Here is a tiny trained network, its code and every weight. The questions are about switching its units off for an input and a class, where a switched-off unit gives its printed mean instead of its output.

import numpy as np


def w(rows, s, z=0):
    codes = np.array(rows[::2]) - 128.0
    scale = np.full(codes.shape[1], s)
    scale[-1] = z or s
    return codes * scale


def f(y):
    return np.maximum(y, 0)


def log_softmax(a):
    a = a - a.max(-1, keepdims=True)
    return a - np.log(np.exp(a).sum(-1, keepdims=True))


def net(x, mask):
    res = np.array(x, float).reshape(1, 8) / 4 @ E
    y = f(res @ A[0][:, :-1].T + A[0][:, -1])
    res = res + np.where(mask, y, B[0][:, -1]) @ B[0][:, :-1]
    return log_softmax(res[-1] @ U[:, :-1].T + U[:, -1])


A, B = {}, {}
E = w([
[210,229,53,134],'x0',
[147,122,55,113],'x1',
[94,178,151,68],'x2',
[27,166,2,131],'x3',
[118,112,121,164],'x4',
[133,152,193,58],'x5',
[160,109,110,70],'x6',
[123,163,113,215],'x7',
],0.0067)
A[0] = w([
[93,168,132,96,75],'neuron 0',
[153,189,139,106,109],'neuron 1',
[109,125,153,152,66],'neuron 2',
[87,214,129,72,94],'neuron 3',
[247,193,122,217,89],'neuron 4',
[166,148,143,151,92],'neuron 5',
[154,155,110,147,77],'neuron 6',
[111,146,34,126,69],'neuron 7',
[95,156,136,110,54],'neuron 8',
[100,49,150,151,112],'neuron 9',
[80,174,71,124,106],'neuron 10',
[115,161,52,126,76],'neuron 11',
[122,102,106,131,157],'neuron 12',
[104,165,134,84,81],'neuron 13',
[67,189,132,103,124],'neuron 14',
[142,78,110,138,178],'neuron 15',
[88,163,199,117,115],'neuron 16',
[104,96,159,144,154],'neuron 17',
[133,77,145,138,116],'neuron 18',
[120,50,138,158,97],'neuron 19',
[140,138,111,155,1],'neuron 20',
[244,106,142,38,72],'neuron 21',
[89,76,105,155,177],'neuron 22',
[224,181,163,167,77],'neuron 23',
[122,195,140,128,78],'neuron 24',
[127,72,98,139,88],'neuron 25',
[106,211,2,140,33],'neuron 26',
[178,153,156,159,99],'neuron 27',
[67,127,175,139,159],'neuron 28',
[167,133,119,168,129],'neuron 29',
[159,95,126,36,102],'neuron 30',
[139,86,128,131,203],'neuron 31',
],0.01,0.0043)
B[0] = w([
[164,121,122,171,152],'neuron 0',
[152,63,85,117,168],'neuron 1',
[145,120,158,114,137],'neuron 2',
[200,80,78,180,188],'neuron 3',
[27,84,55,84,233],'neuron 4',
[130,95,116,126,152],'neuron 5',
[108,130,95,122,153],'neuron 6',
[62,220,178,116,208],'neuron 7',
[153,117,137,165,139],'neuron 8',
[120,127,189,153,190],'neuron 9',
[175,164,101,183,202],'neuron 10',
[87,181,126,144,197],'neuron 11',
[126,158,154,150,163],'neuron 12',
[176,114,127,164,157],'neuron 13',
[174,98,73,186,179],'neuron 14',
[92,164,179,137,183],'neuron 15',
[188,64,115,164,179],'neuron 16',
[133,114,147,168,177],'neuron 17',
[97,145,175,122,166],'neuron 18',
[108,142,196,131,179],'neuron 19',
[126,112,157,75,134],'neuron 20',
[148,88,232,5,231],'neuron 21',
[140,171,186,191,199],'neuron 22',
[134,31,85,108,193],'neuron 23',
[149,84,97,123,151],'neuron 24',
[89,141,159,135,158],'neuron 25',
[85,227,105,148,255],'neuron 26',
[125,72,136,88,166],'neuron 27',
[189,83,129,178,183],'neuron 28',
[74,141,117,120,172],'neuron 29',
[190,174,171,134,202],'neuron 30',
[109,155,169,152,189],'neuron 31',
],0.021,0.0066)
U = w([
[73,72,199,175,118],'0',
[217,100,192,23,76],'1',
[120,25,185,156,254],'2',
[122,226,70,110,105],'3',
[196,89,105,153,75],'4',
[24,2,94,113,112],'5',
],0.0065,0.0043)

Each question gives the input, the list of numbers given to net, and the class t.
The units are the neurons (one row each of A and B). Each row of codes is followed by its name. A weight is (code - 128) times the scale printed after its matrix; where a second scale follows, it is the last column's (A, B and U).
mask holds one flag per neuron, in row order. A switched-off neuron (its flag False) gives its mean, the last column of its row in B, instead of its output. The means were averaged over made-up inputs and are rounded, as every weight is.
A unit's drop is (log p(t) with every unit on - log p(t) with that unit switched off) / (log p(t) with every unit on - log p(t) with every unit switched off).
The circuit of an input: a set's keep is (log p(t) with only the set's units on - log p(t) with every unit switched off) / (log p(t) with every unit on - log p(t) with every unit switched off). Starting from the 12 units with the biggest drops (on a tie, the unit counted first), units are removed one at a time, each time the one whose removal leaves the highest keep (on an exact tie, the one counted first), for as long as the keep stays at least 0.8.
circuit, biggest first: the units of the circuit, biggest drop first
top k neurons: the k neurons with the biggest drops, biggest first
drop of u: that unit's drop, to one decimal
input [6,3,7,-5,-7,3,4,5], class 5: circuit, biggest first -> [neuron 4]
input [-4,1,-5,5,1,-6,8,4], class 3: circuit, biggest first -> [neuron 26; neuron 7]
input [-7,1,6,1,2,8,6,-8], class 1: top 2 neurons -> [neuron 21; neuron 30]
input [7,-5,2,1,4,-7,0,8], class 5: top 4 neurons -> [neuron 4; neuron 23; neuron 30; neuron 27]
input [-8,3,-5,-7,6,-1,6,-8], class 1: top 4 neurons -> [neuron 21; neuron 30; neuron 4; neuron 26]
input [5,7,5,-3,1,-4,-5,1], class 5: top 2 neurons -> [neuron 4; neuron 23]
input [-3,2,-3,5,-3,2,3,-3], class 3: top 3 neurons -> [neuron 21; neuron 23; neuron 16]
input [-5,-4,0,8,3,-5,3,-3], class 3: top 2 neurons -> [neuron 21; neuron 10]
input [5,-3,-4,-3,3,1,3,-5], class 1: drop of neuron 21 -> 0.7
input [-6,6,-6,-5,1,8,-4,-8], class 1: drop of neuron 21 -> 0.5
input [-6,-2,-7,-6,-3,5,3,-8], class 1: drop of neuron 21 -> 0.4
input [-6,2,6,-6,-5,-1,7,8], class 1: drop of neuron 4 -> 0.3
